Below are the code and all the weights of a small trained network. Each question names an input and a class and asks about switching units off, where a switched-off unit gives its printed mean instead of its output.

import numpy as np


def w(rows, s, z=0):
    codes = np.array(rows[::2]) - 128.0
    scale = np.full(codes.shape[1], s)
    scale[-1] = z or s
    return codes * scale


def f(y):
    return np.maximum(y, 0)


def log_softmax(a):
    a = a - a.max(-1, keepdims=True)
    return a - np.log(np.exp(a).sum(-1, keepdims=True))


def net(x, mask):
    res = np.array(x, float).reshape(1, 7) / 4 @ E
    y = f(res @ A[0][:, :-1].T + A[0][:, -1])
    res = res + np.where(mask, y, B[0][:, -1]) @ B[0][:, :-1]
    return log_softmax(res[-1] @ U[:, :-1].T + U[:, -1])


A, B = {}, {}
E = w([
[201,136,37,78,206,169,43],'x0',
[129,132,125,130,121,130,127],'x1',
[112,48,169,109,56,180,35],'x2',
[70,86,99,243,202,252,186],'x3',
[124,144,144,140,136,126,102],'x4',
[128,127,117,130,119,126,129],'x5',
[127,117,136,120,146,124,132],'x6',
],0.011)
A[0] = w([
[84,80,140,223,112,64,213,221],'neuron 0',
[129,119,154,98,91,64,135,227],'neuron 1',
[81,108,171,94,97,116,137,125],'neuron 2',
[131,223,105,123,135,148,166,217],'neuron 3',
[214,147,61,118,175,160,63,213],'neuron 4',
[149,57,77,156,144,186,96,137],'neuron 5',
[122,247,180,98,116,88,175,253],'neuron 6',
[110,87,125,190,176,176,122,126],'neuron 7',
[100,165,89,171,176,195,146,170],'neuron 8',
[135,88,208,120,65,169,88,226],'neuron 9',
[62,134,120,177,174,204,136,166],'neuron 10',
[123,58,112,192,111,184,147,135],'neuron 11',
[175,129,145,73,146,98,116,231],'neuron 12',
[36,129,167,185,81,125,125,226],'neuron 13',
[134,191,83,151,165,101,138,220],'neuron 14',
[199,139,89,82,127,160,72,158],'neuron 15',
[115,82,125,86,69,151,86,119],'neuron 16',
[140,102,156,133,111,212,83,110],'neuron 17',
[108,165,82,189,174,170,207,150],'neuron 18',
],0.015,0.0056)
B[0] = w([
[142,211,222,157,86,181,173,239],'neuron 0',
[169,170,104,58,47,100,111,209],'neuron 1',
[116,185,160,114,74,168,48,174],'neuron 2',
[190,132,179,71,207,112,175,194],'neuron 3',
[141,51,70,88,190,39,99,251],'neuron 4',
[61,100,49,170,173,141,107,204],'neuron 5',
[254,144,191,115,51,37,191,237],'neuron 6',
[114,156,79,174,157,239,113,208],'neuron 7',
[163,114,117,114,215,204,151,215],'neuron 8',
[55,190,104,82,71,138,49,211],'neuron 9',
[110,137,139,183,183,199,144,226],'neuron 10',
[53,116,114,165,112,195,124,206],'neuron 11',
[149,97,142,98,148,58,110,209],'neuron 12',
[115,210,157,134,77,217,120,216],'neuron 13',
[199,148,103,92,187,104,251,202],'neuron 14',
[99,59,112,138,178,36,64,219],'neuron 15',
[73,84,155,116,90,113,73,184],'neuron 16',
[81,93,61,177,92,150,66,186],'neuron 17',
[159,159,162,109,197,172,175,226],'neuron 18',
],0.0097,0.02)
U = w([
[158,144,180,117,92,77,190,111],'0',
[101,141,133,70,70,140,88,253],'1',
[177,92,89,71,181,75,154,140],'2',
[60,65,137,110,140,59,77,177],'3',
[144,158,192,151,167,171,172,69],'4',
[28,154,140,157,120,171,132,98],'5',
[111,116,88,96,246,133,182,89],'6',
[123,43,37,156,145,185,88,8],'7',
],0.014,0.0048)

Each question gives the input, the list of numbers given to net, and the class t.
The units are the neurons (one row each of A and B). Each row of codes is followed by its name. A weight is (code - 128) times the scale printed after its matrix; where a second scale follows, it is the last column's (A, B and U).
mask holds one flag per neuron, in row order. A switched-off neuron (its flag False) gives its mean, the last column of its row in B, instead of its output. The means were averaged over made-up inputs and are rounded, as every weight is.
A unit's drop is (log p(t) with every unit on - log p(t) with that unit switched off) / (log p(t) with every unit on - log p(t) with every unit switched off).
The circuit of an input: a set's keep is (log p(t) with only the set's units on - log p(t) with every unit switched off) / (log p(t) with every unit on - log p(t) with every unit switched off). Starting from the 12 units with the biggest drops (on a tie, the unit counted first), units are removed one at a time, each time the one whose removal leaves the highest keep (on an exact tie, the one counted first), for as long as the keep stays at least 0.8.
circuit, biggest first: the units of the circuit, biggest drop first
unit that matters most: the unit with the biggest drop
k most important neurons: the k neurons with the biggest drops, biggest first
drop of u: that unit's drop, to one decimal
input [4,-4,1,5,2,-6,-2], class 7: circuit, biggest first => (neuron 17)
input [1,-2,1,8,-3,6,4], class 7: 2 most important neurons => (neuron 5; neuron 8)
input [0,5,-7,4,3,-1,-3], class 4: 4 most important neurons => (neuron 0; neuron 4; neuron 15; neuron 5)
input [1,-2,0,-3,-4,-7,-7], class 2: 3 most important neurons => (neuron 0; neuron 13; neuron 11)
input [2,5,-2,0,-4,0,2], class 2: 3 most important neurons => (neuron 10; neuron 7; neuron 11)
input [-1,4,-7,0,5,-8,-5], class 0: 2 most important neurons => (neuron 6; neuron 7)
input [-6,4,1,7,-4,0,7], class 5: 4 most important neurons => (neuron 11; neuron 6; neuron 14; neuron 3)
input [0,-6,-8,7,8,-7,2], class 4: 2 most important neurons => (neuron 0; neuron 4)
input [1,3,7,1,2,-3,7], class 7: 2 most important neurons => (neuron 0; neuron 17)
input [0,-5,-8,-5,5,4,-4], class 0: 2 most important neurons => (neuron 6; neuron 4)
input [-5,7,1,8,3,8,-4], class 5: 3 most important neurons => (neuron 11; neuron 6; neuron 14)
input [0,2,-7,8,7,8,-3], class 4: drop of neuron 15 => 0.2
input [-2,-1,1,-4,-6,0,0], class 1: drop of neuron 2 => 0.1
input [6,0,-5,0,8,-4,1], class 2: unit that matters most => neuron 4
input [-7,7,-1,-3,7,-4,3], class 0: drop of neuron 6 => 2.3
input [-2,6,-7,1,-4,1,-8], class 4: drop of neuron 17 => 0.0
